Below are the code and all the weights of a small trained network. Each question names an input and a class and asks about switching units off, where a switched-off unit gives its printed mean instead of its output.

import numpy as np


def w(rows, s, z=0):
    codes = np.array(rows[::2]) - 128.0
    scale = np.full(codes.shape[1], s)
    scale[-1] = z or s
    return codes * scale


def norm(h):
    return h / np.sqrt((h * h).mean(-1, keepdims=True) + 1e-5)


def f(y):
    return y / 2 * (1 + np.tanh(0.7978845608 * (y + 0.044715 * y**3)))


def log_softmax(a):
    a = a - a.max(-1, keepdims=True)
    return a - np.log(np.exp(a).sum(-1, keepdims=True))


def net(x, mask):
    res = np.array(x, float).reshape(1, 6) / 4 @ E
    u = 0
    for l in range(4):
        y = f(norm(res) @ A[l][:, :-1].T + A[l][:, -1])
        res = res + np.where(mask[u : u + 3], y, B[l][:, -1]) @ B[l][:, :-1]
        u += 3
    return log_softmax(norm(res)[-1] @ U[:, :-1].T + U[:, -1])


A, B = {}, {}
E = w([
[1,125,208,137,209,116,172,146,23,111],'x0',
[73,94,177,101,172,199,120,76,127,129],'x1',
[118,235,186,186,195,28,242,89,148,177],'x2',
[144,130,119,138,194,46,62,117,207,39],'x3',
[90,226,202,119,106,164,76,135,190,116],'x4',
[71,82,190,106,119,71,135,75,191,171],'x5',
],0.0077)
A[0] = w([
[103,80,207,145,149,88,97,92,201,189,120],'L0N0',
[2,92,87,122,250,53,74,115,146,18,100],'L0N1',
[179,192,109,154,138,89,153,124,127,100,2],'L0N2',
],0.0071,0.0021)
B[0] = w([
[126,191,65,43,183,83,99,47,92,139,194],'L0N0',
[203,94,254,157,186,123,114,156,57,191,255],'L0N1',
[111,144,89,126,150,132,152,142,241,114,152],'L0N2',
],0.0074,0.006)
A[1] = w([
[194,216,79,221,148,131,141,238,82,54,2],'L1N0',
[202,113,92,149,107,62,197,105,156,159,163],'L1N1',
[134,25,74,171,143,48,249,154,65,161,79],'L1N2',
],0.011,0.0021)
B[1] = w([
[103,193,3,217,102,183,91,115,200,226,207],'L1N0',
[163,160,113,65,133,114,131,94,250,220,210],'L1N1',
[135,80,222,195,210,119,110,186,2,152,255],'L1N2',
],0.0073,0.0095)
A[2] = w([
[180,17,62,63,129,195,9,151,128,132,149],'L2N0',
[218,179,211,113,126,120,138,149,186,21,253],'L2N1',
[145,185,89,158,85,153,184,88,119,143,162],'L2N2',
],0.011,0.00027)
B[2] = w([
[112,54,80,170,63,96,144,128,153,94,254],'L2N0',
[45,124,142,101,132,118,170,79,43,136,143],'L2N1',
[185,160,153,61,141,106,44,247,113,132,173],'L2N2',
],0.011,0.0084)
A[3] = w([
[216,31,163,113,148,103,109,189,84,140,126],'L3N0',
[137,32,64,74,66,240,40,70,153,21,254],'L3N1',
[33,138,200,152,218,85,2,117,188,14,95],'L3N2',
],0.013,0.00056)
B[3] = w([
[114,74,139,126,148,96,193,160,132,83,248],'L3N0',
[4,159,120,228,79,116,80,21,165,85,236],'L3N1',
[170,81,163,190,160,117,231,142,109,94,195],'L3N2',
],0.015,0.011)
U = w([
[107,149,193,4,146,150,121,115,55,176,183],'0',
[135,83,221,174,215,89,226,146,64,138,180],'1',
[66,106,89,204,62,124,98,65,169,78,209],'2',
[176,172,147,77,138,90,181,51,182,97,2],'3',
[188,44,54,103,88,101,159,143,149,124,6],'4',
[149,135,92,117,107,170,80,194,54,139,36],'5',
[210,210,92,115,156,122,99,176,234,218,181],'6',
],0.012,0.0038)

Each question gives the input, the list of numbers given to net, and the class t.
The units are the neurons (one row each of A and B). Each row of codes is followed by its name. A weight is (code - 128) times the scale printed after its matrix; where a second scale follows, it is the last column's (A, B and U).
mask holds one flag per neuron, layer by layer. A switched-off neuron (its flag False) gives its mean, the last column of its row in B, instead of its output. The means were averaged over made-up inputs and are rounded, as every weight is.
A unit's drop is (log p(t) with every unit on - log p(t) with that unit switched off) / (log p(t) with every unit on - log p(t) with every unit switched off).
The circuit of an input: a set's keep is (log p(t) with only the set's units on - log p(t) with every unit switched off) / (log p(t) with every unit on - log p(t) with every unit switched off). Starting from all 12 units, units are removed one at a time, each time the one whose removal leaves the highest keep (on an exact tie, the one counted first), for as long as the keep stays at least 0.8.
units of the circuit, in order: the units of the circuit, biggest drop first
k most important neurons: the k neurons with the biggest drops, biggest first
top k neurons in layer l: the k neurons of layer l with the biggest drops, biggest first
drop when u is switched off: that unit's drop, to one decimal
input [-5,-2,1,7,7,-4], class 6: units of the circuit, in order	L3N1
input [-7,4,3,5,6,-4], class 1: top 2 neurons in layer 3	L3N2, L3N1
input [-5,3,8,7,-5,3], class 6: 3 most important neurons	L1N1, L3N0, L3N1
input [2,3,7,-6,-2,7], class 0: top 2 neurons in layer 0	L0N0, L0N1
input [0,-4,7,-5,-3,-4], class 6: 2 most important neurons	L1N0, L1N1
input [-3,8,7,-3,3,5], class 3: 2 most important neurons	L1N2, L1N0
input [0,-4,1,-4,7,6], class 0: 4 most important neurons	L1N2, L3N1, L3N0, L1N0
input [-1,6,-1,7,3,-5], class 1: 3 most important neurons	L0N1, L3N2, L2N1
input [0,6,5,-4,4,-2], class 0: 2 most important neurons	L3N0, L1N2
input [3,5,-1,-6,6,-5], class 0: 2 most important neurons	L2N0, L3N1
input [-3,0,0,7,-5,2], class 1: 2 most important neurons	L0N1, L1N0
input [-6,-8,-2,-2,3,0], class 6: drop when L1N1 is switched off	0.2
input [3,2,0,-8,3,3], class 0: drop when L3N1 is switched off	0.3
input [0,-5,-3,5,8,5], class 1: units of the circuit, in order	L3N2
input [3,0,6,-7,7,-4], class 6: drop when L0N1 is switched off	0.0
